Below are the code and all the weights of a small trained network. Each question names an input and a class and asks about switching units off, where a switched-off unit gives its printed mean instead of its output.

import numpy as np


def w(rows, s, z=0):
    codes = np.array(rows[::2]) - 128.0
    scale = np.full(codes.shape[1], s)
    scale[-1] = z or s
    return codes * scale


def f(y):
    return np.maximum(y, 0)


def log_softmax(a):
    a = a - a.max(-1, keepdims=True)
    return a - np.log(np.exp(a).sum(-1, keepdims=True))


def net(x, mask):
    res = np.array(x, float).reshape(1, 3) / 4 @ E
    y = f(res @ A[0][:, :-1].T + A[0][:, -1])
    res = res + np.where(mask, y, B[0][:, -1]) @ B[0][:, :-1]
    return log_softmax(res[-1] @ U[:, :-1].T + U[:, -1])


A, B = {}, {}
E = w([
[114,56,132,84,202,61,99,71,109,114],'x0',
[188,149,10,111,164,152,153,58,54,141],'x1',
[97,83,128,142,141,157,172,113,87,29],'x2',
],0.013)
A[0] = w([
[109,95,172,151,141,165,150,151,157,98,82],'N1',
[83,107,126,162,105,150,134,103,96,40,166],'N2',
[104,72,135,90,162,103,178,141,106,136,116],'N3',
[141,161,103,129,121,72,59,135,155,163,136],'N4',
[90,131,147,172,133,133,63,124,171,136,121],'N5',
[142,129,121,131,140,155,139,101,152,126,243],'N6',
[124,89,153,137,157,130,172,164,55,78,119],'N7',
[108,105,124,108,185,93,83,67,129,129,118],'N8',
[146,139,76,161,121,161,153,91,105,130,133],'N9',
[78,110,144,138,137,130,93,142,188,130,77],'N10',
[101,119,107,118,121,131,183,112,145,80,79],'N11',
[112,127,149,115,142,92,78,90,97,134,107],'N12',
[106,128,150,128,93,95,134,171,176,127,143],'N13',
[128,131,138,90,134,102,136,139,165,248,105],'N14',
[164,102,47,120,109,113,98,104,111,185,103],'N15',
[136,148,128,112,166,97,164,158,150,185,241],'N16',
[96,98,150,139,91,144,99,122,158,117,85],'N17',
[162,130,83,128,141,163,142,109,81,149,107],'N18',
[142,156,123,141,77,175,168,144,121,130,89],'N19',
[101,77,107,107,134,59,94,116,117,140,109],'N20',
[127,132,149,112,202,90,122,124,124,131,123],'N21',
[107,89,125,93,162,112,141,127,121,105,108],'N22',
[97,82,145,166,129,115,107,154,142,138,164],'N23',
[108,165,105,132,111,171,119,144,164,107,171],'N24',
[89,100,150,140,131,175,150,123,120,50,143],'N25',
[142,143,112,111,133,177,178,93,83,133,85],'N26',
[139,148,114,144,105,164,149,157,124,142,89],'N27',
[133,101,143,135,163,124,134,114,136,137,255],'N28',
[108,116,129,84,140,66,101,119,115,163,105],'N29',
[153,183,148,155,109,179,156,178,131,141,109],'N30',
[151,124,91,120,163,156,129,65,127,190,101],'N31',
[106,126,110,175,110,184,157,148,120,108,132],'N32',
],0.013,0.0089)
B[0] = w([
[96,63,181,125,169,102,69,144,67,97,199],'N1',
[224,204,150,196,102,59,35,55,119,78,247],'N2',
[82,127,140,140,78,218,145,84,203,177,192],'N3',
[205,178,170,240,75,74,71,2,125,145,211],'N4',
[131,62,71,117,166,86,87,167,109,103,196],'N5',
[107,222,29,52,125,60,224,138,134,26,215],'N6',
[110,175,132,218,78,123,38,93,131,126,215],'N7',
[83,92,141,113,79,219,142,111,115,117,240],'N8',
[111,120,157,95,159,58,112,175,100,138,230],'N9',
[132,35,162,82,178,102,64,185,57,123,195],'N10',
[180,100,172,247,147,151,21,139,110,157,170],'N11',
[93,160,235,114,69,160,99,87,172,210,189],'N12',
[118,93,154,85,151,52,127,192,87,88,229],'N13',
[209,156,176,226,106,78,25,91,83,152,222],'N14',
[81,81,147,144,108,121,78,181,71,89,234],'N15',
[117,242,103,168,68,44,140,60,147,41,227],'N16',
[109,74,132,85,169,149,47,147,57,103,182],'N17',
[86,54,144,105,194,108,53,181,95,83,231],'N18',
[97,81,191,104,58,210,127,95,168,185,202],'N19',
[69,155,171,107,106,183,128,147,202,201,213],'N20',
[88,123,179,52,115,171,84,80,141,138,197],'N21',
[114,170,178,108,123,218,131,80,108,182,190],'N22',
[90,97,94,57,141,103,155,197,97,58,209],'N23',
[103,194,156,50,89,212,175,97,147,102,206],'N24',
[211,158,126,189,87,82,69,80,68,118,237],'N25',
[84,51,172,103,141,94,26,187,76,124,208],'N26',
[86,93,251,91,101,182,122,162,157,207,180],'N27',
[50,233,22,96,65,136,241,152,187,31,228],'N28',
[92,138,199,153,46,198,106,114,133,178,200],'N29',
[101,131,207,117,50,183,143,129,165,164,227],'N30',
[121,84,210,114,185,77,97,182,69,131,230],'N31',
[91,151,138,137,61,200,136,99,176,123,208],'N32',
],0.0062,0.012)
U = w([
[164,151,154,254,123,102,91,82,112,141,83],'0',
[93,120,170,81,97,237,129,119,150,178,102],'1',
[106,47,147,88,182,80,104,182,86,121,88],'2',
[109,204,98,95,116,88,176,116,142,70,255],'3',
[149,109,108,118,187,132,180,115,138,167,91],'4',
[205,108,78,118,171,150,188,120,163,158,98],'5',
[170,97,73,148,179,150,186,152,160,172,96],'6',
],0.014,0.0093)

Each question gives the input, the list of numbers given to net, and the class t.
The units are the neurons (one row each of A and B). Each row of codes is followed by its name. A weight is (code - 128) times the scale printed after its matrix; where a second scale follows, it is the last column's (A, B and U).
mask holds one flag per neuron, in row order. A switched-off neuron (its flag False) gives its mean, the last column of its row in B, instead of its output. The means were averaged over made-up inputs and are rounded, as every weight is.
A unit's drop is (log p(t) with every unit on - log p(t) with that unit switched off) / (log p(t) with every unit on - log p(t) with every unit switched off).
The circuit of an input: a set's keep is (log p(t) with only the set's units on - log p(t) with every unit switched off) / (log p(t) with every unit on - log p(t) with every unit switched off). Starting from the 12 units with the biggest drops (on a tie, the unit counted first), units are removed one at a time, each time the one whose removal leaves the highest keep (on an exact tie, the one counted first), for as long as the keep stays at least 0.8.
circuit, biggest first: the units of the circuit, biggest drop first
most important unit: the unit with the biggest drop
k most important neurons: the k neurons with the biggest drops, biggest first
drop when u is switched off: that unit's drop, to one decimal
input [-3,3,-1], class 3: circuit, biggest first	N29, N6, N11
input [5,-1,5], class 0: circuit, biggest first	N2
input [3,-2,0], class 3: 4 most important neurons	N19, N30, N27, N28
input [-6,6,1], class 1: 4 most important neurons	N19, N32, N30, N13
input [5,-5,-6], class 0: 3 most important neurons	N14, N4, N16
input [8,-8,-8], class 0: 3 most important neurons	N14, N4, N16
input [-3,-3,3], class 3: 2 most important neurons	N14, N4
input [7,-1,-6], class 1: 3 most important neurons	N20, N2, N8
input [1,-1,4], class 0: 2 most important neurons	N2, N25
input [2,7,8], class 0: 2 most important neurons	N2, N7
input [-7,-8,4], class 2: 2 most important neurons	N13, N1
input [1,8,-7], class 2: 4 most important neurons	N31, N18, N15, N2
input [-1,-2,3], class 3: 2 most important neurons	N14, N4
input [-4,-7,6], class 2: most important neuron	N13
input [6,-6,-5], class 1: 3 most important neurons	N29, N20, N2
input [4,-4,1], class 1: 4 most important neurons	N18, N31, N3, N9
input [8,-2,3], class 1: drop when N5 is switched off	0.0
input [0,-3,2], class 3: drop when N18 is switched off	0.2
input [-6,2,8], class 0: drop when N2 is switched off	0.4
input [-3,0,-3], class 3: drop when N29 is switched off	0.1
input [3,4,-1], class 2: most important unit	N31
